Each row is followed by its class.
[ 373 -466  -81  -24  -88  202 -399 -108  227   93  -82 -279 -317    3
   61  386 -469 -107   46  148  105 -121  -59 -225   -2 -152  -69  266
  127 -185 -268  187 -158  401 -239  186]
<64>
[-291 -171  166   -1  225 -174   71    9  149 -410  -84 -202 -523 -134
 -162  -71  258  228 -345  271   42 -226  134  -85   27  -35  -34 -110
  112 -329  184 -151  -86  208   13  372]
<64>
[ 310 -307  -66   25  -29  303 -273  185  238   89 -242 -194 -187  -79
   63  262 -322 -111 -119 -145  190  403  -56 -242  -42 -177  -56  284
  -22 -152  -95  280  -76  334 -114 -225]
<193>
[-372 -105  -88   94  -47 -277  377   48   95  287  114  224 -306  443
  332   -9  201  127   65 -187  375 -260 -120   -5 -485  273  152   69
  421  111  396 -426  330  241  184  356]
<193>
[  95  211 -232  -45 -107   30  101  196  278  -89   47  897  342 -216
 -219  -53  137    1 -543 -139  -18  147  140  -14  163  -65  -39  -58
   93 -230  664  306  377 -106  198 -293]
<185>
[-318 -146 -259  336  -87 -269  229  240  178  493  -42  392 -392  225
  189    9  222   87   39 -278  141 -272 -143 -132 -602  324  187  158
  377  -66  342 -355  184  204  138  377]
<48>
[ -72  -99  348 -151  -31  268  402 -260   83 -147  426  736  211   61
  188 -233 -300  -52  276 -511  -55  290  -54 -118   36   81 -115 -178
 -216   20 -344  175  160 -185  225 -129]
<48>
[-397 -126 -132   78  -24 -251  415   18  115  216  146  336 -354  423
  361   42  141   93  130 -168  461 -195 -186    2 -538  272  102   82
  368  105  423 -369  295  255  159  275]
<219>
[-224 -149 -255  154 -138 -157  294  251  112  427   58  300 -456  205
  196   39  177   59 -113  -64  334 -196  -80   35 -497  164   81  301
  284  -30  444 -249  332  281  303  229]
<140>
[-332  -22 -233  320 -105 -289  208  214  106  426  -83  383 -319  215
  147  -83  231  140   45 -330  101 -270  -87 -132 -521  312  188  178
  415   22  342 -361  220  128  150  352]
<36>
[ 158   50 -242  -76 -125   67  -43   83  448   26   79  568  217 -244
 -183  -66  117  -93 -522  -47  -85 -107  259   58  204  -43   29   24
   14 -146  550  165  271  -28   90 -122]
<64>
[ -62  -41  154 -126  137  570  304 -596  181 -100  193  700  406  172
   27 -371 -160 -226   22 -577 -267  536 -117 -212   90  127   38 -166
 -319  202 -424  180  133 -260  112 -144]
<185>
[ 179   17 -232   -9 -202  155   -8  195  437   59   27  628  204 -231
 -165  -85  135  -29 -493  -88  -14    6  248   46  161   -8   12  -19
  -22 -146  537  204  322  -31  181 -216]
<123>
[ 278   -2 -398  -49 -551   53  134  103  343 -209  177  495  420 -107
 -123  126  121   70 -400  144  106 -147  168   89  183    3  -18 -122
  114  -83  582  248  295  -62  203 -423]
<219>
[ -81  -79  262 -186   79  294  448 -331   44 -265  422  725  248   51
  235 -206 -331  -21  210 -450   18  323  -92  -75  103   48 -164 -163
 -223  -26 -346  216  115 -148  269 -223]
<123>
[-270  -79  159  -48  136 -355  -19  292  134 -350   -5 -232 -498 -102
 -379  -11  251  341 -471  268   88 -300  238  -57  -22  -60  -78  -58
    0 -310  239  -38  182  165  129  451]
<81>
[-274 -126  207  -46  232 -229   46   97   95 -389  -78 -224 -534  -58
 -204 -102  331  233 -398  211   22 -267  149  -28    5   -1    0 -135
   75 -256  200 -158    5  282   34  472]
<140>
[ 135  216 -248    7 -116  -20   84  265  265  -35  -32  899  330 -208
 -241  -31  157   15 -521 -177  -46  145  189    4  107 -101   -8   12
  114 -222  635  321  406 -117  179 -358]
<36>
[-264  -88 -209  177  -88 -217  385  101   64  433   71  381 -372  241
  249   -5  170  132    0  -17  351 -276 -163  -14 -514  116   68  305
  379   39  394 -357  381  318  267  305]
<218>
[-323 -113 -124   97  -81 -272  392   39   85  210  108  212 -342  410
  296   12  191  173   -3 -174  410 -312 -128   -9 -493  314  151   44
  398  112  436 -368  305  201  214  365]
<123>
[-336 -197 -129   91  -43 -299  399   62  149  263  144  247 -340  415
  341   48  155  166   79 -170  403 -363 -113   -8 -506  295  137   78
  372   63  399 -374  369  243  194  371]
<64>
[-255  -44  152  -85  247 -261   39  235  123 -441   54 -261 -443 -108
 -307  -18  195  307 -521  239  150 -326  269  -45   24  -94  -73  -92
   13 -300  235  -13  168  240  108  432]
<123>
[-312 -103  134   19  178 -178   35   52  154 -338  -35 -127 -551 -146
 -193 -100  259  209 -397  259   62 -194  158    4  -51  -39  -65  -65
  102 -257  247 -152  -71  239  111  337]
<193>
[ -98 -135  219 -196  -18  286  385 -307  122 -192  418  686  168   78
  185 -192 -243  -17  239 -450  -19  271  -40  -91   74   32 -120 -136
 -182   -1 -290  244  146 -149  193 -127]
<63>
[ 286 -376  -12  -70   52  308 -293  -36  159   10 -188 -246 -250   88
   91  331 -338 -178  -17  -37  215  266  -26 -283   23 -204    5  201
  140 -182  -91  225  -75  374 -263    2]
<81>
[-208 -111  159  -10  219 -338   32  341  111 -385  -64 -248 -485 -158
 -357   43  175  288 -515  259  174 -185  209  -40   -1  -58  -85  -65
  -98 -311  214   20  102  182  165  377]
<185>
[-250  -94  147  -27  124 -331    8  305  146 -426  -65 -285 -454 -139
 -324   17  226  325 -385  188  116 -237  195 -123  -49  -46  -68  -92
   22 -289  235  -55  101  183  134  395]
<81>
[-271  -72  121  -22   87 -278   20  331  199 -365   27 -253 -473 -103
 -357   26  265  381 -437  275  145 -256  292  -48  -32  -49  -71 -124
    6 -309  282  -60  208  183  115  369]
<48>
[-248  -87  168  -41  180 -297  -19  314  163 -369   -7 -292 -452 -139
 -348  -38  223  323 -491  218  107 -294  270  -38   28  -68  -56  -44
  -34 -272  228  -16  179  214  103  431]
<218>
[ -35 -193  192  -60  104  561  270 -552  132 -127   76  595  310  148
   -7 -302 -146 -102   65 -515 -253  442 -224 -217   91  158   40 -122
 -389  167 -522  224  127 -267  131 -141]
<63>
[ -96  -75  191 -116   -9  293  442 -320  129 -180  393  774  218   67
  257 -213 -262  -77  251 -522   -5  335  -51  -91    5   53 -149 -142
 -203   23 -254  191  132 -146  219 -197]
<148>
[-365 -101  106  -10  159 -159 -205  492  208   -2   65 -203 -564 -178
 -243  -98  154  149  -79  206   47 -163  228  102 -191   35  -82  -99
  -78 -202  -37  -77  -59  191  228  369]
<48>
[ 167  162 -145  -73 -281   50  -18  122  307  150   28  713  333 -166
 -152  -87   59  -34 -346   -3  -24  -88   96  -16  217  -34   -3  -47
   88 -107  511   58  355  -21  150  -84]
<218>
[ -47  -57   78 -210  251  302  346 -494  -40 -350  170  534  312  162
   95 -267 -152 -170   43 -413   14   91 -120  -89  280   41  -16 -232
 -367   69 -482  235 -104 -288  196  -69]
<81>
[ 308 -448   20  142 -114  503 -277   65  398  202 -153   13 -317  -99
   49  217 -440 -220   18 -154  176  413    3 -348 -169 -154   54  286
  141  -55 -251  286  -70  311 -112 -150]
<193>
[ 329 -489   57  158 -113  437 -179   -4  329  143 -199   32 -265  -29
  117  237 -464 -165   65 -159  235  357  -91 -415 -141 -168   91  182
  193  -65 -237  279  -78  320 -159 -105]
<218>
[-293 -262  232   50  -38 -277  -25  338  252 -402   59 -151 -524 -253
 -417  -90  328  279 -475  190   63 -252  378    8  -61   50 -130   50
   82 -237  214   31  164  134  188  312]
<148>
[-104   34  162 -138  190  315  435 -485  -66 -293  158  578  337  313
  161 -215 -112   22   65 -344    5  194 -248 -163   70   89   -9 -335
 -281  110 -322  140  201 -253  122  -46]
<81>
[-283  -59 -232  258  -98 -314  203  245  158  449 -109  320 -356  219
  107  -53  267  146  -27 -245   86 -221  -87 -140 -475  266  207  186
  437   -2  339 -309  218  164  144  372]
<193>
[ -26  -71   80 -185   58  307  355 -419   -7 -208  186  565  307  155
   54 -282 -161  -91   49 -408   -9   31 -151  -89  259   84   39 -234
 -338  116 -437  226  -26 -283  255  -91]
<63>
[ 190  181 -117 -110 -334   42  -50  131  237   98   84  621  352  -92
 -202  -87   93   24 -400   85  -89 -190  122   31  243 -107   10  -47
   91  -73  499   99  485  -42  222 -107]
<219>
[-363  -13 -235  250   20 -291  214  210  140  408   18  440 -327  241
  165  -58  239   79  -18 -263  156 -190  -84  -68 -545  265  150  187
  380  -19  364 -320  266  180  143  293]
<81>
[-344 -151   99  -24  100 -257 -182  499  257  -30  135 -260 -562 -168
 -308  -22  168  178 -124  252   48 -116  301  146 -214   43 -114   19
 -116 -155   29  -39   84  200  202  340]
<63>
[ 331 -551   62  197 -216  472 -240   99  333  230 -219  -36 -305  -89
   67  256 -474 -165   91 -142  194  345  -24 -350 -200 -149   73  245
  176  -92 -281  271  -83  310 -108 -125]
<36>
[-305 -311  241  102 -117 -258  -86  306  266 -365   27 -166 -497 -246
 -422 -128  322  314 -431  173   40 -371  399    4  -73   36 -126   54
   98 -249  167  -52  174  125  192  334]
<81>
[ 137  243 -199   25 -167   59   68  217  276  -20   -6  809  340 -206
 -213  -77  188   98 -508 -160 -115   94  162  -24  104  -69    4  -58
   94 -190  578  255  426 -128  191 -267]
<185>
[ 297  -52 -365  -16 -569  -66  219  173  306 -213  130  502  412 -106
 -108  139  175  153 -404  145   68 -191  132  104  160   24   -4 -135
  113  -72  567  256  356  -70  233 -395]
<63>
[-288 -224  238   85  -25 -215  -13  302  216 -445  -23 -183 -486 -280
 -369  -89  272  254 -506  128   51 -244  365    2  -79   87 -109   -2
   82 -240  230  -53   96  107  219  331]
<140>
[-381 -237 -111  108  -37 -299  385   79  120  313   91  234 -358  400
  277   49  151  106   43 -204  410 -168 -128   -2 -520  290   95  195
  341   90  391 -351  357  244  179  308]
<63>
[-268 -117  147   11  172 -250    1  242  182 -358   62 -244 -464 -121
 -367   26  161  326 -483  286  172 -242  243  -82  -66  -74  -66  -89
    4 -313  219  -20  166  194  146  381]
<81>
[-280 -218  -47  113 -197 -290  235   87   64  762    9  308 -309  433
   36   -2  215   83   43  -43  292 -234   48   -1 -481  261  180  251
  462  127  245 -414  446  252   78  472]
<36>
[ -20 -260  272  -96  161  507  307 -549  115 -156  115  518  361  192
   34 -271 -184  -97   71 -528 -212  488 -202 -259  125  174   30 -149
 -366  183 -487  216  197 -217   95    8]
<36>
[ 312 -352  -66  -50   36  305 -270  139  227   84 -210 -198 -176   22
   92  316 -282 -106 -136 -108  234  338 -111 -296  -33 -189  -25  231
   50 -182  -67  286  -16  379 -194 -170]
<48>
[ 302 -461   53  149  -95  422 -190   -6  333  219 -219  -14 -278  -86
   99  235 -471 -142   35 -138  196  288 -104 -392 -168 -149   64  225
  195  -67 -301  250 -114  270 -124  -90]
<148>
[-314 -190  190   17  -94 -270  -19  403  214 -454   31 -156 -555 -258
 -361 -103  345  286 -390  130   90 -291  427   31  -68   73 -158   18
   80 -253  315  -14  118  113  233  309]
<193>
[-407  -80  -96  146   79 -303  467   69  108  194  138  400 -324  389
  379    9  181  157   46 -222  456 -281 -154   25 -544  233   80   97
  392   50  414 -367  389  271  193  351]
<148>
[-322 -153  206   18  269 -199   81  112  107 -443 -190 -128 -568 -125
 -197 -125  367  217 -300  107   22  -85   93  -83  -25  -18  -30  -47
   86 -294  241 -108  -45  206   32  359]
<63>
[ 120  126 -247  -55 -142  175  -40  179  400   56  129  692  202 -260
 -166  -81   87  -76 -473  -72  -43  -70  269   95  158  -46  -37  -20
  -27 -199  532  251  291  -64  174 -194]
<148>
[-317  -33 -229  299  -75 -251  183  246   88  481  -71  303 -301  218
  130  -49  251   60  -22 -234  132 -235 -102  -78 -505  277  223  166
  440   17  339 -350  186  169  114  380]
<48>
[ -58 -148  279 -183   -2  292  470 -405  173 -234  401  690  239  100
  179 -177 -317  -59  180 -510   -4  337  -29 -176   26   55  -90 -171
 -139    6 -271  204  158 -142  132 -181]
<123>
[ 137   41 -248  -33 -197  157   12  184  440   33    6  674  170 -237
 -122  -59  143  -23 -503  -96    5  -81  180    3  138  -26   23  -46
   51 -185  595  190  312  -47  184 -165]
<140>
[ -86  -87  292 -176  125  288  446 -354   60 -268  401  728  201   22
  240 -175 -334 -138  286 -477  -32  332  -87 -145   75   27 -159 -151
 -248  -37 -325  198   62 -151  193  -77]
<193>
[ -51 -246  236  -71  204  575  310 -606  142 -141   82  618  296  189
   52 -323 -151 -132   65 -562 -212  551 -260 -238  105  137   62 -134
 -364  159 -456  237  130 -227   76  -87]
<36>
[-296 -145   42   -4   64 -203 -222  460  270  -55   57 -279 -517 -179
 -293  -43  195  259 -186  251   12 -187  330  134 -132   -6  -87  -52
  -27 -208   51  -17   31  218  178  329]
<63>
[   8 -152  229  -76  106  549  347 -614  104 -153   99  615  380  167
   70 -313 -157 -128   15 -484 -242  503 -267 -266  109  109   31 -116
 -306  216 -450  177  188 -245  169 -109]
<63>
[ -16 -144  217  -71  232  557  305 -593  136  -92  102  631  350   98
   61 -321 -193 -151  -21 -504 -256  583 -245 -211  109  166   15 -102
 -449  188 -448  187  145 -230  123 -115]
<64>
[-285 -283  246   53 -131 -244  -70  346  275 -407   55 -177 -498 -242
 -464 -125  357  302 -462  160   19 -284  471    2  -44   65 -111   61
  107 -232  255   11  208  124  159  307]
<219>
[ 278 -466   49  111  -87  416 -256  -21  438  227 -159   21 -377  -58
   75  193 -425 -243  112 -165  122  377  -43 -409 -236 -152   89  246
  176  -24 -268  227 -109  299 -234  -46]
<81>
[-294 -118 -251  294 -114 -288  122  267  112  477 -109  333 -353  259
  103  -60  278  109  -59 -283   93 -277 -101  -83 -475  284  211  209
  382  -24  343 -299  234  179  194  374]
<36>
[-341  -98  -39   79 -145 -316  187   78   75  750   53  383 -352  396
   46  -39  178   16  123  -43  289 -207   15   43 -504  227  132  237
  432   89  261 -470  350  264  124  456]
<218>
[-308    0 -236  314  -34 -300  287  183   87  439 -133  361 -288  238
  166  -56  263  166  -18 -262  153 -216 -125 -136 -532  269  186  159
  438    1  356 -378  244  193  112  377]
<123>
[-310 -195  242  110 -117 -187  -66  339  195 -389   -2 -148 -438 -259
 -389 -168  307  336 -395  136   47 -310  347   -7  -38   31  -94   28
  128 -192  197  -62  192  130  264  317]
<218>
[ 367 -497  -14   30  -78  243 -384 -141  128  175 -135 -364 -272   34
   64  411 -530 -126   65  216  177  -82  -85 -243    8 -152  -69  273
  138 -167 -367  137 -199  387 -238  205]
<219>
[ 327    7 -379  -83 -553   38  121  176  294 -146  166  463  433 -178
  -97  144   44   97 -386  198   85 -143  112  126  233   10  -46 -110
   26  -33  571  241  340  -69  323 -438]
<63>
[ -56 -118  214  -69  239  535  271 -544  203 -220  167  649  265   80
   49 -308 -200 -207  102 -549 -244  584 -207 -175   66  113   -8  -91
 -420  205 -528  199   74 -212   86  -84]
<48>
[ 187   49 -224   -2 -173  176   15  177  371   89  -32  622  244 -200
 -130 -114  131  -46 -505  -76  -23  -19  152  -13  166  -48   58  -63
  -27 -137  535  198  316  -83  206 -194]
<81>
[-116   70  144  -95  239  312  485 -417  -72 -404  210  712  324  274
  160 -239 -103   75  -11 -394   68  243 -256 -215  102   62  -49 -354
 -291   83 -223  245  271 -245  180  -69]
<185>
[-296 -211  225   63 -100 -249  -54  360  232 -347  -34 -171 -521 -192
 -459 -188  381  379 -449  149    5 -310  403   18  -48   69  -78   26
   81 -200  175  -63  232  158  218  328]
<123>
[ -37 -144  223 -130  165  531  311 -626  175 -194  199  667  307  104
   51 -344 -214 -217   18 -570 -242  522 -170 -212  149  157   27 -110
 -353  174 -456  225   56 -243   78  -40]
<64>
[-290  -77 -245  288  -86 -293  256  224  151  450 -140  348 -301  248
  157  -51  203   60   14 -302  149 -140 -102 -159 -515  267  229  157
  434   16  331 -321  185  143  109  329]
<81>
[-253 -157 -254  129 -142 -162  257  203  155  489  105  308 -431  271
  215  -23  259  121 -126  -57  249 -270  -64   30 -494  158   69  367
  338   12  424 -276  447  296  293  223]
<193>
[ 327 -431    3  -32  -35  400 -316   -4  146   -3 -251 -329 -272   78
  103  328 -356 -235   37  -85  146  287  -35 -289   29 -175   47  199
  113 -170 -136  243 -125  364 -269  -35]
<123>
[ -16   76  -15 -297  132  305  374 -468  -22 -267  219  606  375  208
   74 -232 -163 -145    9 -357   30   79 -147  -47  278   34    9 -279
 -364  119 -366  256  -33 -305  218 -167]
<63>
[ 265 -465  -47    1  -12  374 -402   60  123   88 -154 -298 -262   13
   77  265 -378 -225   -4  -36  187  152   41 -212   64 -212  -13  244
  103 -201 -225  282 -163  332 -143  -42]
<81>
